Here is a tiny trained network, its code and every weight. The questions are about switching its units off for an input and a target symbol, where a switched-off unit gives its printed mean instead of its output.

import numpy as np


def w(rows, s, z=0):
    codes = np.array(rows[::2]) - 128.0
    scale = np.full(codes.shape[1], s)
    scale[-1] = z or s
    return codes * scale


def norm(h):
    return h / np.sqrt((h * h).mean(-1, keepdims=True) + 1e-5)


def f(y):
    return np.maximum(y, 0)


def softmax(a):
    e = np.exp(a - a.max(-1, keepdims=True))
    return e / e.sum(-1, keepdims=True)


def log_softmax(a):
    a = a - a.max(-1, keepdims=True)
    return a - np.log(np.exp(a).sum(-1, keepdims=True))


def net(x, mask):
    ids = ['ΛΞΠβζημσφψω'.index(c) for c in x.split()]
    T = len(ids)
    res = E[ids] + P[:T]
    u = 0
    for l in range(2):
        q, k, v = (norm(res) @ M[l].T for M in (Q, K, V))
        z = softmax(np.where(np.tri(T) > 0, q @ k.T / 4**0.5, -1e9)) @ v
        res = res + np.where(mask[u], z, O[l][:, -1]) @ O[l][:, :-1]
        u += 1
        y = f(norm(res) @ A[l][:, :-1].T + A[l][:, -1])
        res = res + np.where(mask[u : u + 8], y, B[l][:, -1]) @ B[l][:, :-1]
        u += 8
    return log_softmax(norm(res)[-1] @ U[:, :-1].T + U[:, -1])


Q, K, V, O, A, B = {}, {}, {}, {}, {}, {}
E = w([
[170,171,100,140],'Λ',
[75,128,109,131],'Ξ',
[154,149,33,211],'Π',
[113,121,132,130],'β',
[105,184,178,121],'ζ',
[164,147,111,168],'η',
[166,103,225,6],'μ',
[130,148,111,110],'σ',
[136,141,99,162],'φ',
[139,170,127,91],'ψ',
[162,165,47,117],'ω',
],0.02)
P = w([
[118,220,108,21],'0',
[71,183,88,179],'1',
[50,151,141,212],'2',
[109,148,95,189],'3',
[124,179,93,144],'4',
[106,167,77,150],'5',
[114,188,122,135],'6',
[78,129,145,169],'7',
[118,185,89,150],'8',
[106,254,179,139],'9',
],0.0076)
Q[0] = w([
[76,78,143,160],'L0H0',
[55,156,115,111],'L0H0',
[151,24,244,255],'L0H0',
[179,122,155,65],'L0H0',
],0.0079)
K[0] = w([
[90,76,174,129],'L0H0',
[249,187,96,112],'L0H0',
[161,106,159,62],'L0H0',
[76,77,92,130],'L0H0',
],0.013)
V[0] = w([
[92,66,82,77],'L0H0',
[230,128,134,82],'L0H0',
[135,117,72,199],'L0H0',
[58,168,36,254],'L0H0',
],0.0052)
O[0] = w([
[3,111,88,128,85],'L0H0',
[218,179,167,162,109],'L0H0',
[96,226,59,198,172],'L0H0',
[85,72,206,225,254],'L0H0',
],0.0061)
A[0] = w([
[11,219,226,180,250],'L0N0',
[24,108,102,184,43],'L0N1',
[156,87,135,77,176],'L0N2',
[128,134,188,186,101],'L0N3',
[136,148,39,2,55],'L0N4',
[107,133,215,23,247],'L0N5',
[121,198,50,147,129],'L0N6',
[107,238,59,65,39],'L0N7',
],0.008,0.0017)
B[0] = w([
[138,104,68,205,246],'L0N0',
[223,174,164,93,176],'L0N1',
[198,62,208,159,134],'L0N2',
[127,130,16,118,168],'L0N3',
[123,141,47,174,139],'L0N4',
[190,36,167,102,157],'L0N5',
[67,57,254,140,194],'L0N6',
[120,122,105,165,157],'L0N7',
],0.0079,0.011)
Q[1] = w([
[166,170,116,249],'L1H0',
[121,112,101,145],'L1H0',
[88,58,171,61],'L1H0',
[126,133,25,175],'L1H0',
],0.011)
K[1] = w([
[107,128,151,7],'L1H0',
[75,164,124,130],'L1H0',
[151,159,104,201],'L1H0',
[150,161,162,103],'L1H0',
],0.017)
V[1] = w([
[133,62,117,65],'L1H0',
[178,221,133,101],'L1H0',
[83,93,83,116],'L1H0',
[147,173,6,134],'L1H0',
],0.016)
O[1] = w([
[189,63,130,128,211],'L1H0',
[163,144,84,68,89],'L1H0',
[116,82,74,205,1],'L1H0',
[136,143,9,154,250],'L1H0',
],0.014,0.0017)
A[1] = w([
[135,120,229,177,188],'L1N0',
[125,72,225,21,180],'L1N1',
[62,211,74,105,137],'L1N2',
[239,96,93,247,252],'L1N3',
[108,165,130,124,105],'L1N4',
[75,112,117,219,144],'L1N5',
[237,191,194,145,237],'L1N6',
[91,71,85,148,57],'L1N7',
],0.011,0.0028)
B[1] = w([
[85,46,178,31,194],'L1N0',
[2,55,62,20,194],'L1N1',
[66,100,220,115,182],'L1N2',
[182,148,245,54,245],'L1N3',
[142,151,191,66,142],'L1N4',
[149,54,227,120,196],'L1N5',
[80,89,146,76,191],'L1N6',
[53,167,55,58,153],'L1N7',
],0.0068,0.012)
U = w([
[108,52,168,2,230],'Λ',
[148,57,221,86,29],'Ξ',
[199,73,58,190,137],'Π',
[71,229,167,52,97],'β',
[44,199,187,231,254],'ζ',
[113,23,104,240,27],'η',
[99,227,54,79,54],'μ',
[247,124,86,73,68],'σ',
[110,151,19,179,28],'φ',
[69,147,195,191,39],'ψ',
[195,3,188,196,19],'ω',
],0.012,0.0012)

Each question gives the input, a string of symbols that net reads in full, and the target symbol t.
The units are the heads (4 rows each of Q, K, V and O) and the neurons (one row each of A and B). Each row of codes is followed by its name. A weight is (code - 128) times the scale printed after its matrix; where a second scale follows, it is the last column's (O, A, B and U).
mask holds one flag per unit, layer by layer, with each layer's heads first. A switched-off unit (its flag False) gives its mean, the last column of its rows in O or B, instead of its output. The means were averaged over made-up inputs and are rounded, as every weight is.
A unit's drop is (log p(t) with every unit on - log p(t) with that unit switched off) / (log p(t) with every unit on - log p(t) with every unit switched off).
The circuit of an input: a set's keep is (log p(t) with only the set's units on - log p(t) with every unit switched off) / (log p(t) with every unit on - log p(t) with every unit switched off). Starting from the 12 units with the biggest drops (on a tie, the unit counted first), units are removed one at a time, each time the one whose removal leaves the highest keep (on an exact tie, the one counted first), for as long as the keep stays at least 0.8.
units of the circuit, in order: the units of the circuit, biggest drop first
unit that matters most: the unit with the biggest drop
k most important neurons: the k neurons with the biggest drops, biggest first
top k neurons in layer l: the k neurons of layer l with the biggest drops, biggest first
input Λ β Π ζ ζ Λ, target μ: units of the circuit, in order	L1H0; L0N0
input σ β ω Λ, target Π: most important neuron	L0N4
input Π Π ω, target ζ: units of the circuit, in order	L1H0; L0N6
input Ξ ζ ψ, target η: units of the circuit, in order	L1H0; L0H0
input ψ Π Π ψ Π Π σ ζ ψ, target σ: 3 most important neurons	L0N4; L0N5; L0N0
input μ ψ Π, target Λ: units of the circuit, in order	L0N0; L0H0
input β β Ξ, target ω: top 3 neurons in layer 0	L0N5; L0N4; L0N6
input η σ ζ, target β: units of the circuit, in order	L1H0; L0H0; L0N0
input σ Π ψ Π ζ Π β, target Π: units of the circuit, in order	L0N4; L1H0; L0H0; L0N0
input ζ Λ φ, target Λ: 4 most important neurons	L0N5; L0N3; L0N6; L1N1
input β ζ ψ Π ψ, target ω: 2 most important neurons	L0N5; L0N4
input η Λ ψ Π Ξ φ Λ, target β: units of the circuit, in order	L1H0; L0H0
input σ ζ Λ η η η Π, target Π: 3 most important neurons	L0N4; L0N0; L0N5
input ω Λ ζ ζ Λ ζ, target φ: units of the circuit, in order	L1H0; L0N0
input Ξ Λ β Λ Π ζ φ Λ η, target η: 2 most important neurons	L0N4; L0N6
input Ξ Π ζ η ζ, target η: units of the circuit, in order	L1H0; L0H0
input Π Π η Π φ Ξ ζ ψ, target ζ: units of the circuit, in order	L1H0; L0N0
input Π σ Π ψ η σ, target ζ: units of the circuit, in order	L1H0; L0H0
input β η η β η ψ ζ, target ω: unit that matters most	L0N5
input ψ Π Π ζ φ, target σ: top neuron in layer 0	L0N4
input η φ Π Λ Ξ σ, target β: 2 most important neurons	L0N0; L0N5
input ζ Λ ζ ω Π ζ Ξ Π Π, target Λ: 2 most important neurons	L0N5; L0N3
